Here is a tiny trained network, its code and every weight. The questions are about switching its units off for an input and a class, where a switched-off unit gives its printed mean instead of its output.

import numpy as np


def w(rows, s, z=0):
    codes = np.array(rows[::2]) - 128.0
    scale = np.full(codes.shape[1], s)
    scale[-1] = z or s
    return codes * scale


def f(y):
    return y / 2 * (1 + np.tanh(0.7978845608 * (y + 0.044715 * y**3)))


def log_softmax(a):
    a = a - a.max(-1, keepdims=True)
    return a - np.log(np.exp(a).sum(-1, keepdims=True))


def net(x, mask):
    res = np.array(x, float).reshape(1, 4) / 4 @ E
    y = f(res @ A[0][:, :-1].T + A[0][:, -1])
    res = res + np.where(mask, y, B[0][:, -1]) @ B[0][:, :-1]
    return log_softmax(res[-1] @ U[:, :-1].T + U[:, -1])


A, B = {}, {}
E = w([
[142,154,149,173,106,30,108,81,35,207,9,122],'x0',
[2,235,7,255,148,202,187,162,113,81,92,55],'x1',
[57,66,158,116,125,207,26,224,145,160,41,135],'x2',
[93,144,95,96,229,78,96,129,208,93,81,254],'x3',
],0.0069)
A[0] = w([
[118,100,129,127,97,238,83,254,97,157,127,117,212],'n0',
[86,93,126,144,98,195,127,215,142,147,116,138,251],'n1',
[84,175,49,149,190,89,141,117,163,112,90,162,211],'n2',
[46,138,80,205,158,206,110,220,153,116,132,121,115],'n3',
[136,171,124,198,72,130,178,93,33,139,141,99,176],'n4',
[180,119,139,109,178,26,114,61,131,143,127,183,186],'n5',
[150,122,123,97,138,139,176,136,183,54,205,147,164],'n6',
[150,122,124,129,161,40,135,116,136,152,90,186,156],'n7',
[95,129,96,152,150,185,127,196,179,86,101,128,107],'n8',
[156,173,124,201,84,102,192,72,59,139,133,45,194],'n9',
[143,121,162,102,144,75,102,110,103,175,112,195,157],'n10',
[193,34,231,89,79,114,46,132,119,179,124,140,179],'n11',
],0.0076,0.0036)
B[0] = w([
[119,102,125,154,165,175,78,197,120,139,125,74,222],'n0',
[53,124,144,133,166,173,64,204,134,108,110,33,210],'n1',
[131,190,141,179,179,126,137,119,135,81,104,184,228],'n2',
[110,218,118,137,168,187,94,183,153,71,101,84,246],'n3',
[170,178,51,168,70,158,143,148,106,161,56,108,223],'n4',
[191,138,146,84,84,38,176,78,113,86,109,176,233],'n5',
[163,101,75,115,147,201,147,79,174,147,224,189,221],'n6',
[159,147,182,147,129,69,164,107,80,105,96,178,191],'n7',
[68,176,175,101,195,157,101,149,166,49,139,87,201],'n8',
[194,172,21,169,66,195,199,168,87,199,73,119,246],'n9',
[146,110,194,109,100,72,136,104,99,106,87,127,195],'n10',
[124,2,195,54,50,81,70,157,93,217,165,74,254],'n11',
],0.0079,0.0092)
U = w([
[133,183,182,184,171,61,185,53,108,70,54,192,163],'0',
[157,114,88,114,158,213,200,36,227,109,255,182,231],'1',
[165,83,187,63,52,57,163,68,112,153,124,140,16],'2',
[163,187,18,243,72,196,212,169,72,190,55,104,253],'3',
[83,55,198,121,117,152,68,207,107,198,129,60,80],'4',
[40,189,141,162,228,201,109,189,190,32,101,92,48],'5',
],0.0073,0.0012)

Each question gives the input, the list of numbers given to net, and the class t.
The units are the neurons (one row each of A and B). Each row of codes is followed by its name. A weight is (code - 128) times the scale printed after its matrix; where a second scale follows, it is the last column's (A, B and U).
mask holds one flag per neuron, in row order. A switched-off neuron (its flag False) gives its mean, the last column of its row in B, instead of its output. The means were averaged over made-up inputs and are rounded, as every weight is.
A unit's drop is (log p(t) with every unit on - log p(t) with that unit switched off) / (log p(t) with every unit on - log p(t) with every unit switched off).
The circuit of an input: a set's keep is (log p(t) with only the set's units on - log p(t) with every unit switched off) / (log p(t) with every unit on - log p(t) with every unit switched off). Starting from all 12 units, units are removed one at a time, each time the one whose removal leaves the highest keep (on an exact tie, the one counted first), for as long as the keep stays at least 0.8.
units of the circuit, in order: the units of the circuit, biggest drop first
unit that matters most: the unit with the biggest drop
k most important neurons: the k neurons with the biggest drops, biggest first
drop of u: that unit's drop, to one decimal
input [-1,-8,8,7], class 2: unit that matters most	n5
input [-8,4,-6,4], class 1: 3 most important neurons	(n6; n1; n0)
input [0,-2,-4,1], class 2: units of the circuit, in order	(n3; n5)
input [2,-3,-2,5], class 2: units of the circuit, in order	(n3; n5)
input [-3,-1,0,-1], class 1: units of the circuit, in order	(n11; n3; n4)
input [-3,0,1,-4], class 4: units of the circuit, in order	(n2; n9)
input [-4,-6,5,8], class 2: units of the circuit, in order	(n5; n3)
input [-3,1,8,-6], class 5: 3 most important neurons	(n3; n8; n1)
input [-7,1,1,-8], class 5: units of the circuit, in order	(n11; n1)
input [2,-2,5,8], class 0: 2 most important neurons	(n2; n7)
input [-3,2,-8,4], class 1: drop of n6	0.4
input [4,5,-4,8], class 0: drop of n6	0.0
input [4,0,-3,4], class 0: drop of n11	0.1
input [-3,-7,2,0], class 2: drop of n3	0.2
